Below are the code and all the weights of a small trained network. Each question names an input and a target symbol and asks about switching units off, where a switched-off unit gives its printed mean instead of its output.

import numpy as np


def w(rows, s, z=0):
    codes = np.array(rows[::2]) - 128.0
    scale = np.full(codes.shape[1], s)
    scale[-1] = z or s
    return codes * scale


def f(y):
    return np.maximum(y, 0)


def softmax(a):
    e = np.exp(a - a.max(-1, keepdims=True))
    return e / e.sum(-1, keepdims=True)


def log_softmax(a):
    a = a - a.max(-1, keepdims=True)
    return a - np.log(np.exp(a).sum(-1, keepdims=True))


def net(x, mask):
    ids = ['βγδεηθμξπστφψω'.index(c) for c in x.split()]
    T = len(ids)
    res = E[ids] + P[:T]
    u = 0
    for l in range(2):
        r = res
        for j in range(2):
            rows = slice(2 * j, 2 * j + 2)
            q, k, v = (r @ M[l][rows].T for M in (Q, K, V))
            z = softmax(np.where(np.tri(T) > 0, q @ k.T / 2**0.5, -1e9)) @ v
            o = O[l][rows]
            res = res + np.where(mask[u + j], z, o[:, -1]) @ o[:, :-1]
        u += 2
        y = f(res @ A[l][:, :-1].T + A[l][:, -1])
        res = res + np.where(mask[u : u + 4], y, B[l][:, -1]) @ B[l][:, :-1]
        u += 4
    return log_softmax(res[-1] @ U[:, :-1].T + U[:, -1])


Q, K, V, O, A, B = {}, {}, {}, {}, {}, {}
E = w([
[191,125,81,111],'β',
[180,102,72,68],'γ',
[61,140,34,148],'δ',
[137,180,140,49],'ε',
[117,200,149,112],'η',
[74,72,170,110],'θ',
[175,185,115,131],'μ',
[49,64,230,132],'ξ',
[164,6,121,129],'π',
[193,57,128,215],'σ',
[28,134,212,158],'τ',
[95,221,168,132],'φ',
[96,2,145,32],'ψ',
[218,184,107,137],'ω',
],0.016)
P = w([
[254,119,120,172],'0',
[112,143,107,155],'1',
[94,112,101,148],'2',
[87,100,117,124],'3',
[83,95,142,99],'4',
[99,88,179,79],'5',
],0.0078)
Q[0] = w([
[241,165,253,99],'0.h0',
[74,178,14,36],'0.h0',
[34,86,195,107],'0.h1',
[14,103,236,249],'0.h1',
],0.0066)
K[0] = w([
[255,150,144,55],'0.h0',
[47,167,73,93],'0.h0',
[15,142,80,60],'0.h1',
[118,108,111,209],'0.h1',
],0.0084)
V[0] = w([
[1,129,200,226],'0.h0',
[132,192,130,3],'0.h0',
[254,92,250,23],'0.h1',
[160,63,58,137],'0.h1',
],0.0058)
O[0] = w([
[99,131,121,179,44],'0.h0',
[36,84,116,106,126],'0.h0',
[81,156,59,255,3],'0.h1',
[53,163,200,102,218],'0.h1',
],0.009,0.0022)
A[0] = w([
[179,127,228,76,167],'0.n0',
[131,112,189,112,8],'0.n1',
[75,255,159,141,203],'0.n2',
[99,70,222,148,5],'0.n3',
],0.0082,0.0016)
B[0] = w([
[154,104,44,178,252],'0.n0',
[138,208,94,184,172],'0.n1',
[179,153,2,153,237],'0.n2',
[53,166,138,234,202],'0.n3',
],0.0079,0.0034)
Q[1] = w([
[70,66,254,50],'1.h0',
[91,242,174,104],'1.h0',
[81,190,77,109],'1.h1',
[158,147,220,79],'1.h1',
],0.0096)
K[1] = w([
[103,68,87,35],'1.h0',
[17,116,253,100],'1.h0',
[79,94,102,136],'1.h1',
[143,90,254,82],'1.h1',
],0.0086)
V[1] = w([
[24,251,91,141],'1.h0',
[191,195,159,188],'1.h0',
[253,114,109,159],'1.h1',
[204,154,136,124],'1.h1',
],0.0056)
O[1] = w([
[114,128,105,114,249],'1.h0',
[162,223,76,221,236],'1.h0',
[93,5,47,126,227],'1.h1',
[114,112,115,254,165],'1.h1',
],0.0063,0.002)
A[1] = w([
[163,192,85,116,75],'1.n0',
[174,159,110,184,90],'1.n1',
[85,136,84,138,3],'1.n2',
[248,147,121,44,190],'1.n3',
],0.013,0.0037)
B[1] = w([
[84,4,124,139,253],'1.n0',
[118,159,176,77,243],'1.n1',
[250,106,113,169,182],'1.n2',
[115,121,120,198,250],'1.n3',
],0.013,0.0062)
U = w([
[102,227,16,36,255],'β',
[79,100,189,53,154],'γ',
[134,129,109,119,43],'δ',
[154,75,35,214,172],'ε',
[56,73,201,2,181],'η',
[147,113,112,110,41],'θ',
[143,144,98,117,42],'μ',
[123,155,111,150,51],'ξ',
[37,167,160,173,64],'π',
[227,140,187,122,153],'σ',
[139,148,91,123,34],'τ',
[119,138,100,133,37],'φ',
[123,138,90,136,23],'ψ',
[115,255,81,171,127],'ω',
],0.0092,0.0082)

Each question gives the input, a string of symbols that net reads in full, and the target symbol t.
The units are the heads (2 rows each of Q, K, V and O) and the neurons (one row each of A and B). Each row of codes is followed by its name. A weight is (code - 128) times the scale printed after its matrix; where a second scale follows, it is the last column's (O, A, B and U).
mask holds one flag per unit, layer by layer, with each layer's heads first. A switched-off unit (its flag False) gives its mean, the last column of its rows in O or B, instead of its output. The means were averaged over made-up inputs and are rounded, as every weight is.
A unit's drop is (log p(t) with every unit on - log p(t) with that unit switched off) / (log p(t) with every unit on - log p(t) with every unit switched off).
The circuit of an input: a set's keep is (log p(t) with only the set's units on - log p(t) with every unit switched off) / (log p(t) with every unit on - log p(t) with every unit switched off). Starting from all 12 units, units are removed one at a time, each time the one whose removal leaves the highest keep (on an exact tie, the one counted first), for as long as the keep stays at least 0.8.
circuit, biggest first: the units of the circuit, biggest drop first
unit that matters most: the unit with the biggest drop
top k neurons: the k neurons with the biggest drops, biggest first
k most important neurons of layer l: the k neurons of layer l with the biggest drops, biggest first
which heads matter: for each layer, one digit per head in row order, 1 if its drop is at least 0.15 and else 0, layers parted by /
drop when u is switched off: that unit's drop, to one decimal
input ε δ δ ξ, target π: which heads matter : 10 / 01
input δ β ξ, target π: top 3 neurons : 0.n3, 0.n2, 1.n0
input δ ω ξ, target ε: which heads matter : 00 / 01
input φ δ σ σ, target σ: top 2 neurons : 1.n1, 1.n0
input δ η δ ξ ξ σ, target σ: circuit, biggest first : 1.n1, 0.h0, 1.n0
input ψ δ ε, target ε: unit that matters most : 0.n2
input δ σ δ η τ, target ω: top 2 neurons : 0.n1, 0.n3
input γ δ ω δ, target β: which heads matter : 01 / 00
input ξ γ η, target ε: circuit, biggest first : 1.n0, 0.n2
input δ ω σ τ φ, target ε: circuit, biggest first : 0.n2, 1.n0
input ω ε ω δ ω ξ, target ε: which heads matter : 00 / 00
input ω π ε ω ψ, target ε: 2 most important neurons of layer 1 : 1.n1, 1.n2
input ω δ δ π δ φ, target ε: 2 most important neurons of layer 1 : 1.n0, 1.n3
input γ δ γ η, target ε: unit that matters most : 0.n2
input ψ δ δ ξ δ, target η: top 4 neurons : 0.n2, 0.n0, 1.n2, 0.n1
input γ ω δ δ δ μ, target ε: top 2 neurons : 1.n3, 1.n0
input γ δ δ, target β: 2 most important neurons of layer 1 : 1.n0, 1.n3
input δ φ γ δ τ, target ω: drop when 0.n1 is switched off : 0.5
input δ σ ε, target ε: drop when 1.n1 is switched off : 0.1
input δ δ σ δ, target η: drop when 0.n2 is switched off : 0.1
